Below is a small trained network, with its code and all its weights. Each question gives an input and a target symbol and asks what happens when units are switched off, that is, made to give their printed mean instead of their output.

import numpy as np


def w(rows, s, z=0):
    codes = np.array(rows[::2]) - 128.0
    scale = np.full(codes.shape[1], s)
    scale[-1] = z or s
    return codes * scale


def norm(h):
    return h / np.sqrt((h * h).mean(-1, keepdims=True) + 1e-5)


def f(y):
    return np.maximum(y, 0)


def softmax(a):
    e = np.exp(a - a.max(-1, keepdims=True))
    return e / e.sum(-1, keepdims=True)


def log_softmax(a):
    a = a - a.max(-1, keepdims=True)
    return a - np.log(np.exp(a).sum(-1, keepdims=True))


def net(x, mask):
    ids = ['δζθπφψ'.index(c) for c in x.split()]
    T = len(ids)
    res = E[ids] + P[:T]
    u = 0
    for l in range(2):
        r = norm(res)
        for j in range(3):
            rows = slice(4 * j, 4 * j + 4)
            q, k, v = (r @ M[l][rows].T for M in (Q, K, V))
            z = softmax(np.where(np.tri(T) > 0, q @ k.T / 4**0.5, -1e9)) @ v
            o = O[l][rows]
            res = res + np.where(mask[u + j], z, o[:, -1]) @ o[:, :-1]
        u += 3
        y = f(norm(res) @ A[l][:, :-1].T + A[l][:, -1])
        res = res + np.where(mask[u : u + 4], y, B[l][:, -1]) @ B[l][:, :-1]
        u += 4
    return log_softmax(norm(res)[-1] @ U[:, :-1].T + U[:, -1])


Q, K, V, O, A, B = {}, {}, {}, {}, {}, {}
E = w([
[143,116,126],'δ',
[134,139,60],'ζ',
[179,111,129],'θ',
[144,139,121],'π',
[133,159,86],'φ',
[117,148,5],'ψ',
],0.015)
P = w([
[128,128,138],'0',
[147,139,168],'1',
[225,93,38],'2',
[254,188,173],'3',
[92,106,131],'4',
[154,150,137],'5',
[111,153,157],'6',
[110,78,141],'7',
],0.018)
Q[0] = w([
[155,83,121],'0.h1',
[145,157,155],'0.h1',
[226,160,108],'0.h1',
[172,150,116],'0.h1',
[135,2,67],'0.h2',
[128,202,74],'0.h2',
[146,44,157],'0.h2',
[131,119,53],'0.h2',
[82,78,197],'0.h3',
[144,95,92],'0.h3',
[142,239,217],'0.h3',
[166,173,171],'0.h3',
],0.014)
K[0] = w([
[126,197,164],'0.h1',
[100,113,120],'0.h1',
[27,115,247],'0.h1',
[61,122,167],'0.h1',
[151,251,100],'0.h2',
[180,99,179],'0.h2',
[99,154,103],'0.h2',
[237,168,130],'0.h2',
[217,160,119],'0.h3',
[90,132,175],'0.h3',
[70,80,27],'0.h3',
[105,141,86],'0.h3',
],0.012)
V[0] = w([
[90,99,142],'0.h1',
[130,6,157],'0.h1',
[131,174,171],'0.h1',
[208,112,120],'0.h1',
[184,159,122],'0.h2',
[124,60,115],'0.h2',
[145,165,112],'0.h2',
[105,59,180],'0.h2',
[140,162,193],'0.h3',
[124,106,126],'0.h3',
[101,214,107],'0.h3',
[135,127,81],'0.h3',
],0.012)
O[0] = w([
[109,123,61,74],'0.h1',
[125,33,64,147],'0.h1',
[177,146,153,140],'0.h1',
[114,63,254,253],'0.h1',
[62,75,97,211],'0.h2',
[182,132,104,122],'0.h2',
[89,121,97,156],'0.h2',
[219,128,139,87],'0.h2',
[74,143,108,136],'0.h3',
[124,118,122,123],'0.h3',
[161,253,169,93],'0.h3',
[169,119,194,144],'0.h3',
],0.0068,0.0061)
A[0] = w([
[253,177,192,1],'0.n1',
[216,113,97,208],'0.n2',
[36,155,20,50],'0.n3',
[171,192,103,159],'0.n4',
],0.013,0.003)
B[0] = w([
[214,2,131,252],'0.n1',
[114,89,32,254],'0.n2',
[234,106,171,192],'0.n3',
[50,241,67,174],'0.n4',
],0.0082,0.0061)
Q[1] = w([
[155,223,62],'1.h1',
[142,130,187],'1.h1',
[249,114,95],'1.h1',
[160,131,146],'1.h1',
[178,190,113],'1.h2',
[99,108,175],'1.h2',
[62,152,166],'1.h2',
[122,33,145],'1.h2',
[94,135,105],'1.h3',
[102,140,123],'1.h3',
[68,160,121],'1.h3',
[104,106,137],'1.h3',
],0.014)
K[1] = w([
[132,126,85],'1.h1',
[126,207,143],'1.h1',
[249,139,100],'1.h1',
[147,164,131],'1.h1',
[129,92,106],'1.h2',
[75,178,102],'1.h2',
[114,163,86],'1.h2',
[42,188,181],'1.h2',
[91,94,140],'1.h3',
[141,179,138],'1.h3',
[172,190,178],'1.h3',
[104,126,157],'1.h3',
],0.015)
V[1] = w([
[124,137,67],'1.h1',
[114,93,145],'1.h1',
[116,137,248],'1.h1',
[61,102,79],'1.h1',
[86,140,129],'1.h2',
[103,134,145],'1.h2',
[154,155,105],'1.h2',
[114,171,80],'1.h2',
[156,122,199],'1.h3',
[176,118,97],'1.h3',
[150,134,59],'1.h3',
[180,90,82],'1.h3',
],0.015)
O[1] = w([
[32,147,184,99],'1.h1',
[183,180,133,195],'1.h1',
[216,125,65,120],'1.h1',
[47,174,206,138],'1.h1',
[218,66,116,131],'1.h2',
[170,116,81,143],'1.h2',
[54,71,169,66],'1.h2',
[90,3,196,43],'1.h2',
[60,181,24,117],'1.h3',
[175,194,177,184],'1.h3',
[145,121,228,158],'1.h3',
[130,190,183,254],'1.h3',
],0.0071,0.0052)
A[1] = w([
[120,132,130,95],'1.n1',
[133,214,227,148],'1.n2',
[139,255,186,255],'1.n3',
[203,100,156,156],'1.n4',
],0.0095,0.0045)
B[1] = w([
[113,168,109,128],'1.n1',
[247,144,159,208],'1.n2',
[103,220,136,249],'1.n3',
[86,132,170,253],'1.n4',
],0.014,0.0053)
U = w([
[132,11,254,200],'δ',
[114,48,147,190],'ζ',
[211,11,168,4],'θ',
[201,55,30,90],'π',
[90,176,108,149],'φ',
[168,172,249,174],'ψ',
],0.0091,0.0012)

Each question gives the input, a string of symbols that net reads in full, and the target symbol t.
The units are the heads (4 rows each of Q, K, V and O) and the neurons (one row each of A and B). Each row of codes is followed by its name. A weight is (code - 128) times the scale printed after its matrix; where a second scale follows, it is the last column's (O, A, B and U).
mask holds one flag per unit, layer by layer, with each layer's heads first. A switched-off unit (its flag False) gives its mean, the last column of its rows in O or B, instead of its output. The means were averaged over made-up inputs and are rounded, as every weight is.
A unit's drop is (log p(t) with every unit on - log p(t) with that unit switched off) / (log p(t) with every unit on - log p(t) with every unit switched off).
The circuit of an input: a set's keep is (log p(t) with only the set's units on - log p(t) with every unit switched off) / (log p(t) with every unit on - log p(t) with every unit switched off). Starting from the 12 units with the biggest drops (on a tie, the unit counted first), units are removed one at a time, each time the one whose removal leaves the highest keep (on an exact tie, the one counted first), for as long as the keep stays at least 0.8.
circuit, biggest first: the units of the circuit, biggest drop first
k most important neurons: the k neurons with the biggest drops, biggest first
k most important neurons of layer l: the k neurons of layer l with the biggest drops, biggest first
drop when u is switched off: that unit's drop, to one decimal
input ψ θ δ π θ δ ψ ψ, target δ: circuit, biggest first : [0.h3, 0.h1, 0.n4, 1.h2]
input δ ζ δ δ δ π θ, target θ: circuit, biggest first : [0.h2, 0.n1]
input δ θ π π π φ, target φ: circuit, biggest first : [0.h1, 1.h1, 0.n1]
input π ψ ψ, target δ: most important neuron : [0.n1]
input δ π ζ, target φ: circuit, biggest first : [0.n1, 1.h1]
input ζ φ δ, target ψ: 2 most important neurons : [0.n1, 1.n2]
input θ π φ, target φ: circuit, biggest first : [1.h1, 0.h3]
input ψ π δ, target φ: 3 most important neurons : [0.n1, 0.n2, 0.n3]
input ψ ζ π δ θ δ ζ, target θ: circuit, biggest first : [0.n1, 0.h2]
input φ π δ δ δ, target ζ: 2 most important neurons : [0.n1, 1.n2]
input π ψ π ψ φ, target π: 2 most important neurons of layer 0 : [0.n2, 0.n3]
input φ ψ φ, target δ: 3 most important neurons : [0.n4, 0.n1, 1.n3]
input θ θ δ π π π δ ψ, target φ: 2 most important neurons : [0.n1, 1.n2]
input φ ψ π, target δ: 2 most important neurons : [0.n3, 0.n2]
input ψ π π δ δ φ, target π: circuit, biggest first : [0.h1]
input θ ψ δ, target δ: 2 most important neurons : [1.n3, 0.n1]
input θ π ψ, target φ: circuit, biggest first : [1.h1, 0.n1, 0.h3]
input θ ψ θ, target δ: 2 most important neurons : [0.n1, 1.n3]
input δ π π, target ψ: 2 most important neurons : [0.n1, 1.n3]
input ψ π θ, target φ: 3 most important neurons : [0.n1, 0.n2, 0.n4]
input δ π π ζ δ ζ, target π: 2 most important neurons of layer 0 : [0.n1, 0.n3]
input δ π δ π θ π δ θ, target ψ: most important neuron of layer 0 : [0.n3]
input δ δ π δ ψ ζ, target δ: 2 most important neurons of layer 0 : [0.n1, 0.n2]
input θ π φ δ δ, target φ: 2 most important neurons of layer 0 : [0.n2, 0.n1]
input δ δ δ π π π, target φ: 2 most important neurons of layer 0 : [0.n2, 0.n1]
input π π δ δ δ θ, target π: drop when 0.h1 is switched off : 0.4
